104	137	138	130	107	113 Answer: 104, 113

149	122	136	138	130	108
111	110	118	113	146	142
105	145	150	148	106	153
Answer: 149, 153

133	151	137	128	135	125	131 Answer: 133, 131

157	116	136	123
108	125	137	128
117	130	146	126
Answer: 157, 126

116	136	141	153	129
108	130	153	157	122
123	141	132	147	137
Answer: 116, 137

137	123	149	158	117	144	131 Answer: 137, 131

122	110	122	130
108	104	108	112
Answer: 122, 112

111	149	150	144	109
110	126	124	145	134
Answer: 111, 134
---
[[134 127 132 126 125 139 130 117 121 127 132 131 121 124 122 135]
 [132 127 126 130 131 145 133 114 123 125 140 124 116 121 119 133]
 [129 128 129 127 127 128 128 127 127 128 127 129 128 128 128 129]
 [138 121 120 120 140 123 127 112 121 129 137 116 144 130 150 132]
 [128 128 128 128 128 128 128 128 128 128 128 128 128 128 128 128]
 [134 128 137 122 119 129 126 124 121 130 123 138 128 128 126 136]
 [119 133 133 135 120 132 129 141 135 127 122 136 116 127 111 123]
 [114 130 114 142 141 134 133 136 141 122 139 112 119 125 121 114]] result: 134

[[126 125 131 151 137 133 120 120 116 127 139 124 124 116]
 [129 126 132 151 137 133 119 119 116 129 142 124 123 116]
 [123 128 122 110 127 140 144 145 127 119 119 120 133 136]
 [123 126 126 108 123 124 138 134 127 116 122 121 131 147]
 [128 126 131 151 137 133 119 119 116 128 141 124 123 116]
 [125 125 130 150 137 134 120 120 117 127 138 124 124 116]] result: 126

[[135 120 136 136 133 113 119]
 [124 120 129 125 137 106 121]
 [135 118 127 128 135 120 123]
 [129 130 145 149 149 144 143]
 [121 120 144 119 134 140 119]
 [138 117 109 110 143 133 135]] result: 135

[[146 109 109 119 113 146 145 105 132 144 142 142]
 [104 152 125 130 134 130 104 132 125 105 104 136]
 [146 109 110 119 113 146 145 105 132 144 142 142]
 [149 108 145 153 151 106 150 148 151 152 151 111]
 [145 110 109 118 112 146 143 105 131 143 140 142]
 [145 110 109 117 112 146 143 105 131 143 140 142]
 [113 142 119 150 149 125 117 137 149 123 115 143]
 [106 149 121 138 139 130 107 133 135 111 107 141]
 [102 154 127 128 132 130 102 132 121 103 102 133]
 [110 145 118 147 146 128 113 135 147 119 111 144]
 [114 141 121 151 150 124 118 138 150 124 116 142]
 [144 111 109 117 112 147 143 105 131 142 140 143]] result: 146

[[133 109 113 112 132 116 148 127 142 113 132 135 133]
 [147 113 156 129 153 113 156 139 121 136 134 118 138]
 [157 111 125 136 157 136 134 122 144 113 130 120 121]
 [109 145 132  98 130 119 137 132 114 119 121 119 119]
 [135 117 140 115 146 110 138 119 109 133 128 118 113]] result: 133

[[141 127 130 142 146 129 133 128 126 118 120 126 121]
 [128 140 129 139 126 132 132 140 143 137 144 127 135]
 [126 118 142 102 128 136 134 123 113 140 124 149 136]
 [141 127 130 143 146 129 133 128 126 118 120 126 121]
 [141 126 130 141 147 130 133 128 125 118 120 127 121]
 [128 136 131 136 128 134 133 140 138 136 142 129 134]
 [128 135 131 135 128 134 134 140 137 137 142 129 134]
 [141 126 130 142 146 130 133 128 126 118 120 126 121]
 [141 126 130 142 147 130 133 128 125 118 120 127 121]] result: 141
---
[131 134 130 102 133] result: 134

[[135 146 108 109 121 110 114]
 [114 117 143 144 127 130 133]
 [115 120 150 117 124 143 107]] result: 120

[127 131 123 134  99] result: 131

[[114 112 150 103 139]
 [113 130 112 112 142]] result: 130

[131 103 133 129 105] result: 103

[[134 118 137 118 118 126 127]
 [144 116 104 124 116 141 130]
 [125 146 115 140 146 103 138]] result: 146

[[158 129 130 137 141]
 [150 130 144 132 139]] result: 130
---
[[103 134 133 144 128 136]
 [124 128 146 146 138 123]
 [124 128 145 146 138 123]] -> 138

[[124 133 149 145 125 136]
 [117 129 108 130 132 116]] -> 125

[[153 143 141 129 135]
 [138 131 114 130 145]] -> 129

[[132 137 144 128 147 129 133]
 [127 106 128 115 108 126 127]
 [132 122  99 153 129 131 111]] -> 126

[[138 116 128 124 143 106]
 [133 126 128 126 139 128]
 [137 116 128 126 154 120]] -> 139

[[143 126 120 148 130 136]
 [128 132 150 150 128 157]
 [149 127 153 150 152 139]] -> 128

[[138 127 141 146 125 116 133]
 [138 125 142 151 124 116 134]
 [135 143 124 102 131 121 122]] -> 116

[[150 145 101 131 145]
 [130 100 133 123 101]] -> 131

[[118 125 153 107 137 119]
 [147 108 100 103 141 146]] -> 137

[[121 132 118 124 137 125 135]
 [134 114 107 133 112 130 122]
 [122 131 122 130 125 138 130]] -> 130
---
[[127, 117, 130, 112, 112],
 [127, 116, 130, 107, 103],
 [123, 116, 130, 107, 103]] ==> 127, 103

[[128, 125, 132, 104, 117, 122, 128],
 [126, 127, 130, 127, 123, 130, 129]] ==> 128, 129

[145, 118, 130, 156] ==> 145, 156

[99, 132, 135, 143] ==> 99, 143

[[133, 133, 136, 118, 132, 122, 123],
 [139, 148, 134, 99, 135, 131, 132]] ==> 133, 132

[118, 113, 146, 142, 106] ==> 118, 106
---
[117 111 148 144 103] result: 148, 144
[145 104 146 116] result: 146, 145
[114 133 144 153 126 155] result: 155, 153
[103 151 114 154 153 128] result: 154, 153
[136 153 110 141] result: 153, 141
[155 132 124 137] result: 155, 137
[116 142 140 116 125 100 143] result: 143, 142
[120 137 142 102 112] result: 142, 137
---
[148 147 102 132 146] out 102
[101 135 129 116 144 127] out 129
[150 129 104 137] out 104
[128 147 129 106 127 142 136] out 129
[132 117 115 156 119 128 121] out 115
[152 117 134 131 146] out 134
[148 157 155 102 153] out 155
[138 127 128 150 153 144] out 128
---
[[153 142 137 138 136 151 146]
 [126 145 113 122 139 116 111]
 [129 103 133 122 122 115 108]] | 122

[[126 137 123 129]
 [110 136 103 136]
 [129 120 134 127]] | 120

[[155 125 110 134]
 [140 101 121 105]
 [107 129 124 120]] | 129

[[137 145 135 143 130 115]
 [144 151 128 128 134 137]
 [125 141 137 126 110 111]] | 126

[[108 150 129 135 143 142 135]
 [133 122 144 113 122 140 130]
 [141 129 106 142 107 111 128]] | 107

[[107 117 108 101]
 [113 117 118 122]
 [135 117 129 101]] | 117

[[149 134 128 134 115]
 [134 133 129 133 126]
 [145 124 125 124 113]] | 125
---
[[128 128 128 129 128 127 128 128 128 129 128]
 [130 149 129 128 147 130 128 127 128 127 128]
 [130 129 128 115 129 125 110 149 129 126 129]
 [129 126 128 127 127 128 128 128 128 128 127]
 [128 126 128 128 126 127 128 128 128 128 128]
 [128 129 128 129 129 127 129 127 128 129 128]
 [128 128 128 128 127 128 128 128 128 128 128]
 [141 128 116 128 127 136 125 133 137 114 113]] result: 128

[[128 135 105 139 136 139 129 116 132 137 129 133]
 [135 109 114 133 114 113 136 124 139 111 133 138]
 [133 149 139 135 143 141 132 142 128 145 132 125]
 [116 140 121 123 141 144 118 109 116 138 119 119]
 [130 138 150 134 128 131 120 141 123 139 120 121]
 [134 109 124 132 110 113 136 126 136 114 136 137]
 [119 146 134 119 143 144 120 118 119 142 119 118]
 [137 130 127 142 124 122 142 138 137 130 143 136]
 [129 111 139 111 116 117 124 133 129 115 124 128]
 [118 131 137 122 133 133 117 114 119 130 116 119]
 [121 123 146 112 123 124 123 129 120 123 124 119]
 [131 143 121 143 137 138 130 136 129 142 129 129]] result: 128

[[119 122 145 118 136 138 150 130 123 136 115 131 141 145 138]
 [124 137 131 113 127 121 127 140 130 144 152 118 137 112 122]
 [119 122 148 125 112 113 114 133 144 122 117 129 135 128 126]
 [119 125 150 113 127 116 130 151 121 126 135 121 138 118 124]
 [142 142 127 129 147 126 135 118 128 102 140 123 118 130 132]
 [149 134 121 142 132 137 136 116 126 107 121 141 120 123 130]
 [135 145 141 151 144 141 121 127 132 127 124 131 114 140 133]
 [133 119 133 140 124 124 126 151 111 125 117 138 145 117 113]
 [121 111 135 127 105 117 130 134 143 127 110 142 140 126 125]
 [122 113 108 128 130 126 132 148 106 131 136 126 120 123 121]
 [114 121 133 142 129 145 106 127 121 133 128 118 113 139 115]] result: 119

[[127 127 127 127 127 127 127 127 127 127 127 127 127 127 127]
 [120 130 124 120 127 121 128 137 136 113 118 127 133 119 128]
 [133 114 115 115 114 129 115 120 123 126 134 120 115 125 134]
 [128 120 123 120 127 112 128 129 125 119 121 118 120 121 127]
 [120 127 132 136 129 128 126 115 115 134 124 126 125 129 114]
 [107 139 125 126 120 139 117 128 134 117 113 140 140 121 115]
 [125 126 117 115 120 123 124 136 135 113 121 126 128 119 131]] result: 127

[[116 128 129 132 108 124]
 [106 108 143 127 108 126]
 [143 139  98 118 138 119]
 [125 128 124 131 113 126]
 [115 107 115 104 131 114]] result: 116

[[128 129 131 128 128 153 124  98 126]
 [128 128 122 127 126 116 129 126 129]
 [128 129 123 127 127 121 131 137 131]
 [128 129 134 128 130 137 128 132 128]
 [129 126 128 129 129  99 127 154 126]
 [127 129 127 127 128 137 132 126 131]] result: 128
---
[138, 111, 133, 157] >> 138
[117, 122, 145, 141, 127, 100, 156] >> 117
[115, 116, 142, 137, 143, 157, 140] >> 115
[130, 131, 99, 134, 118, 122] >> 130
[150, 132, 100, 122, 149] >> 150
[104, 103, 150, 101] >> 104
[149, 156, 143, 114, 139] >> 149
[154, 103, 139, 118, 132] >> 154
[133, 130, 111, 134, 103] >> 133
